Below is a small trained network, with its code and all its weights. Each question gives an input and a class and asks what happens when units are switched off, that is, made to give their printed mean instead of their output.

import numpy as np


def w(rows, s, z=0):
    codes = np.array(rows[::2]) - 128.0
    scale = np.full(codes.shape[1], s)
    scale[-1] = z or s
    return codes * scale


def norm(h):
    return h / np.sqrt((h * h).mean(-1, keepdims=True) + 1e-5)


def f(y):
    return np.maximum(y, 0)


def log_softmax(a):
    a = a - a.max(-1, keepdims=True)
    return a - np.log(np.exp(a).sum(-1, keepdims=True))


def net(x, mask):
    res = np.array(x, float).reshape(1, 3) / 4 @ E
    u = 0
    for l in range(3):
        y = f(norm(res) @ A[l][:, :-1].T + A[l][:, -1])
        res = res + np.where(mask[u : u + 8], y, B[l][:, -1]) @ B[l][:, :-1]
        u += 8
    return log_softmax(norm(res)[-1] @ U[:, :-1].T + U[:, -1])


A, B = {}, {}
E = w([
[112,213,95,233,225],'x0',
[106,178,32,65,97],'x1',
[223,141,76,255,1],'x2',
],0.0075)
A[0] = w([
[132,132,220,162,129,3],'0.n0',
[124,189,147,142,184,73],'0.n1',
[157,99,199,207,212,97],'0.n2',
[173,191,119,137,173,26],'0.n3',
[100,225,121,139,200,91],'0.n4',
[103,134,157,95,64,190],'0.n5',
[64,254,32,110,119,52],'0.n6',
[190,147,78,191,176,125],'0.n7',
],0.0095,0.0061)
B[0] = w([
[253,28,152,155,222,148],'0.n0',
[99,166,168,171,121,181],'0.n1',
[251,87,77,90,203,254],'0.n2',
[153,196,68,115,137,145],'0.n3',
[124,228,187,94,145,235],'0.n4',
[184,181,154,168,203,235],'0.n5',
[254,82,62,93,205,231],'0.n6',
[70,190,230,108,61,248],'0.n7',
],0.0071,0.0046)
A[1] = w([
[144,164,162,83,179,145],'1.n0',
[91,82,175,82,37,2],'1.n1',
[161,30,154,15,39,37],'1.n2',
[176,80,156,105,95,150],'1.n3',
[97,146,12,67,112,29],'1.n4',
[107,78,96,154,68,81],'1.n5',
[84,104,92,196,98,81],'1.n6',
[115,157,108,184,59,81],'1.n7',
],0.011,0.0057)
B[1] = w([
[107,113,95,98,67,255],'1.n0',
[83,229,126,156,184,138],'1.n1',
[136,211,139,204,201,198],'1.n2',
[143,174,119,90,143,209],'1.n3',
[207,157,9,105,216,159],'1.n4',
[87,111,125,162,145,147],'1.n5',
[134,98,96,117,78,138],'1.n6',
[118,121,138,100,79,183],'1.n7',
],0.013,0.0066)
A[2] = w([
[114,213,170,143,122,74],'2.n0',
[180,120,93,60,107,89],'2.n1',
[8,39,95,90,171,91],'2.n2',
[82,176,157,128,97,129],'2.n3',
[118,72,214,133,153,181],'2.n4',
[77,167,147,130,172,188],'2.n5',
[179,121,109,200,67,163],'2.n6',
[85,154,159,62,72,3],'2.n7',
],0.016,0.0052)
B[2] = w([
[103,140,228,220,139,218],'2.n0',
[116,56,236,198,141,205],'2.n1',
[139,89,116,101,9,175],'2.n2',
[177,124,71,116,152,173],'2.n3',
[161,164,5,73,149,174],'2.n4',
[100,143,112,147,7,217],'2.n5',
[73,101,88,27,135,254],'2.n6',
[171,27,129,172,185,156],'2.n7',
],0.011,0.0084)
U = w([
[101,253,169,161,121,190],'0',
[88,87,118,48,38,211],'1',
[235,114,80,70,218,175],'2',
[142,42,205,185,149,164],'3',
[70,94,76,162,162,26],'4',
[96,109,82,160,145,2],'5',
[82,104,85,158,151,6],'6',
[70,98,112,159,149,7],'7',
],0.023,0.009)

Each question gives the input, the list of numbers given to net, and the class t.
The units are the neurons (one row each of A and B). Each row of codes is followed by its name. A weight is (code - 128) times the scale printed after its matrix; where a second scale follows, it is the last column's (A, B and U).
mask holds one flag per neuron, layer by layer. A switched-off neuron (its flag False) gives its mean, the last column of its row in B, instead of its output. The means were averaged over made-up inputs and are rounded, as every weight is.
A unit's drop is (log p(t) with every unit on - log p(t) with that unit switched off) / (log p(t) with every unit on - log p(t) with every unit switched off).
The circuit of an input: a set's keep is (log p(t) with only the set's units on - log p(t) with every unit switched off) / (log p(t) with every unit on - log p(t) with every unit switched off). Starting from the 12 units with the biggest drops (on a tie, the unit counted first), units are removed one at a time, each time the one whose removal leaves the highest keep (on an exact tie, the one counted first), for as long as the keep stays at least 0.8.
units of the circuit, in order: the units of the circuit, biggest drop first
top k neurons: the k neurons with the biggest drops, biggest first
top k neurons in layer l: the k neurons of layer l with the biggest drops, biggest first
drop of u: that unit's drop, to one decimal
input [4,-1,-5], class 1: top 3 neurons in layer 1 -> [1.n0 1.n2 1.n3]
input [2,-4,4], class 1: units of the circuit, in order -> [2.n6]
input [3,-5,5], class 1: top 4 neurons -> [1.n2 2.n6 0.n6 0.n5]
input [-2,0,-3], class 3: top 3 neurons in layer 2 -> [2.n7 2.n1 2.n6]
input [-3,-6,5], class 2: top 2 neurons -> [1.n0 2.n5]
input [3,8,8], class 1: top 4 neurons -> [0.n2 0.n7 2.n6 1.n7]
input [-4,-3,-4], class 0: top 2 neurons in layer 1 -> [1.n2 1.n3]
input [5,-8,6], class 2: top 2 neurons -> [0.n2 1.n0]
input [2,1,0], class 3: top 2 neurons -> [1.n2 1.n0]
input [1,-2,-2], class 3: top 2 neurons -> [2.n1 1.n0]
input [-5,-7,-6], class 2: top 2 neurons -> [2.n4 1.n2]
input [0,0,-3], class 3: top 3 neurons -> [2.n7 1.n0 2.n6]
input [2,-2,2], class 3: top 2 neurons -> [1.n2 0.n7]
input [0,2,-2], class 3: top neuron -> [2.n1]
input [2,0,1], class 3: top 2 neurons -> [1.n2 2.n7]
input [4,-4,6], class 1: top 3 neurons -> [2.n6 1.n2 0.n4]
input [0,7,-3], class 2: drop of 1.n4 -> 0.2
input [-6,5,-3], class 0: drop of 1.n2 -> 0.7
input [-8,5,-7], class 0: drop of 1.n2 -> 1.4
input [4,-7,5], class 2: units of the circuit, in order -> [0.n2]
